Here is a tiny trained network, its code and every weight. The questions are about switching its units off for an input and a target symbol, where a switched-off unit gives its printed mean instead of its output.

import numpy as np


def w(rows, s, z=0):
    codes = np.array(rows[::2]) - 128.0
    scale = np.full(codes.shape[1], s)
    scale[-1] = z or s
    return codes * scale


def norm(h):
    return h / np.sqrt((h * h).mean(-1, keepdims=True) + 1e-5)


def f(y):
    return y / 2 * (1 + np.tanh(0.7978845608 * (y + 0.044715 * y**3)))


def softmax(a):
    e = np.exp(a - a.max(-1, keepdims=True))
    return e / e.sum(-1, keepdims=True)


def log_softmax(a):
    a = a - a.max(-1, keepdims=True)
    return a - np.log(np.exp(a).sum(-1, keepdims=True))


def net(x, mask):
    ids = ['αβγεηθλμξπτψω'.index(c) for c in x.split()]
    T = len(ids)
    res = E[ids] + P[:T]
    r = norm(res)
    for j in range(2):
        rows = slice(2 * j, 2 * j + 2)
        q, k, v = (r @ M[0][rows].T for M in (Q, K, V))
        z = softmax(np.where(np.tri(T) > 0, q @ k.T / 2**0.5, -1e9)) @ v
        o = O[0][rows]
        res = res + np.where(mask[j], z, o[:, -1]) @ o[:, :-1]
    y = f(norm(res) @ A[0][:, :-1].T + A[0][:, -1])
    res = res + np.where(mask[2:10], y, B[0][:, -1]) @ B[0][:, :-1]
    return log_softmax(norm(res)[-1] @ U[:, :-1].T + U[:, -1])


Q, K, V, O, A, B = {}, {}, {}, {}, {}, {}
E = w([
[101,159,40,88,164,112],'α',
[126,155,200,109,190,138],'β',
[169,198,165,178,110,194],'γ',
[42,107,195,124,111,86],'ε',
[176,173,62,107,136,124],'η',
[92,83,102,57,154,58],'θ',
[4,108,63,149,114,156],'λ',
[228,87,160,91,135,61],'μ',
[92,31,192,137,169,132],'ξ',
[118,202,148,117,75,88],'π',
[79,136,173,184,102,196],'τ',
[168,84,73,131,186,171],'ψ',
[120,187,88,164,107,200],'ω',
],0.0016)
P = w([
[126,141,151,47,114,186],'0',
[111,198,165,99,206,151],'1',
[183,3,44,161,23,139],'2',
[106,198,161,154,230,115],'3',
[188,25,39,173,9,133],'4',
[107,171,136,238,232,63],'5',
],0.0013)
Q[0] = w([
[168,53,71,106,24,164],'H0',
[60,194,154,163,229,107],'H0',
[105,184,168,143,208,94],'H1',
[85,217,171,150,244,105],'H1',
],0.011)
K[0] = w([
[118,123,138,23,82,203],'H0',
[117,131,105,237,168,72],'H0',
[128,123,115,194,165,81],'H1',
[123,138,107,255,176,64],'H1',
],0.0077)
V[0] = w([
[254,131,151,117,135,100],'H0',
[129,99,193,149,122,130],'H0',
[129,179,121,185,108,156],'H1',
[138,88,101,148,170,179],'H1',
],0.0062)
O[0] = w([
[232,111,182,1,202,67,254],'H0',
[127,34,250,139,120,134,161],'H0',
[120,149,123,44,19,203,253],'H1',
[179,58,65,162,182,243,102],'H1',
],0.0039,0.0013)
A[0] = w([
[128,40,90,120,82,87,141],'N0',
[42,116,163,155,85,148,2],'N1',
[176,90,154,3,55,185,2],'N2',
[96,152,64,164,96,170,157],'N3',
[183,112,107,180,70,113,127],'N4',
[170,164,96,56,162,109,79],'N5',
[108,134,118,145,110,187,120],'N6',
[165,89,201,121,153,114,109],'N7',
],0.0057,0.0024)
B[0] = w([
[124,205,174,125,143,180,138],'N0',
[214,54,118,112,123,94,120],'N1',
[196,200,146,253,160,144,253],'N2',
[179,130,165,53,163,95,162],'N3',
[42,128,144,59,188,130,136],'N4',
[151,32,127,203,47,94,154],'N5',
[149,111,158,77,109,92,148],'N6',
[70,196,114,71,140,173,168],'N7',
],0.0042,0.0043)
U = w([
[128,215,2,71,166,108,88],'α',
[26,204,190,49,199,200,27],'β',
[204,209,176,211,121,187,189],'γ',
[84,38,199,202,82,71,120],'ε',
[212,73,42,166,60,50,93],'η',
[68,145,86,227,219,38,84],'θ',
[44,106,49,164,59,183,253],'λ',
[202,103,206,48,212,48,119],'μ',
[57,50,200,177,191,176,121],'ξ',
[71,207,164,96,18,40,139],'π',
[141,34,199,74,30,193,142],'τ',
[189,53,40,109,206,206,159],'ψ',
[167,160,95,2,67,195,70],'ω',
],0.0073,0.002)

Each question gives the input, a string of symbols that net reads in full, and the target symbol t.
The units are the heads (2 rows each of Q, K, V and O) and the neurons (one row each of A and B). Each row of codes is followed by its name. A weight is (code - 128) times the scale printed after its matrix; where a second scale follows, it is the last column's (O, A, B and U).
mask holds one flag per unit, heads first, then neurons. A switched-off unit (its flag False) gives its mean, the last column of its rows in O or B, instead of its output. The means were averaged over made-up inputs and are rounded, as every weight is.
A unit's drop is (log p(t) with every unit on - log p(t) with that unit switched off) / (log p(t) with every unit on - log p(t) with every unit switched off).
The circuit of an input: a set's keep is (log p(t) with only the set's units on - log p(t) with every unit switched off) / (log p(t) with every unit on - log p(t) with every unit switched off). Starting from all 10 units, units are removed one at a time, each time the one whose removal leaves the highest keep (on an exact tie, the one counted first), for as long as the keep stays at least 0.8.
circuit, biggest first: the units of the circuit, biggest drop first
top k neurons: the k neurons with the biggest drops, biggest first
heads that matter: for each layer, one digit per head in row order, 1 if its drop is at least 0.15 and else 0, layers parted by /
drop when u is switched off: that unit's drop, to one decimal
input γ μ γ γ λ π, target π: heads that matter => 01
input μ ε τ η ψ, target μ: heads that matter => 11
input μ ψ γ α μ β, target β: circuit, biggest first => (N2, N7)
input π τ γ ω, target ω: heads that matter => 11
input ε μ γ, target ε: heads that matter => 11
input β π θ, target β: circuit, biggest first => (H1, N0, N2)
input μ γ λ γ ε τ, target τ: circuit, biggest first => (H0, H1, N2, N1)
input ψ ξ θ, target ψ: heads that matter => 01
input ψ γ γ π γ, target ψ: heads that matter => 01
input π γ ψ α, target α: circuit, biggest first => (H0, N2, N3)
input γ β γ ξ, target ξ: circuit, biggest first => (H0, H1, N2)
input μ γ γ, target μ: heads that matter => 11
input π μ γ, target π: circuit, biggest first => (H1)
input μ γ τ η, target η: heads that matter => 10
input γ μ θ ε, target ε: circuit, biggest first => (H0, N1)
input λ γ μ γ θ, target λ: heads that matter => 10
input θ μ λ, target θ: heads that matter => 01
input γ λ μ γ θ, target γ: heads that matter => 00
input β β γ ω, target ω: heads that matter => 11
input ψ β θ ψ π, target ψ: heads that matter => 01
input α α γ ψ ω, target α: top neuron => (N3)
input τ μ λ μ λ, target τ: top 2 neurons => (N3, N1)
input μ π γ τ β, target μ: circuit, biggest first => (H0)
input γ μ α, target γ: circuit, biggest first => (N2, N0)
input γ π ξ ψ μ, target γ: heads that matter => 00
input ξ μ π β θ, target ξ: heads that matter => 11
input γ γ α μ γ η, target η: top 2 neurons => (N5, N2)
input μ η ε, target μ: drop when H0 is switched off => 0.9
input π γ λ γ γ, target π: drop when H1 is switched off => 0.8
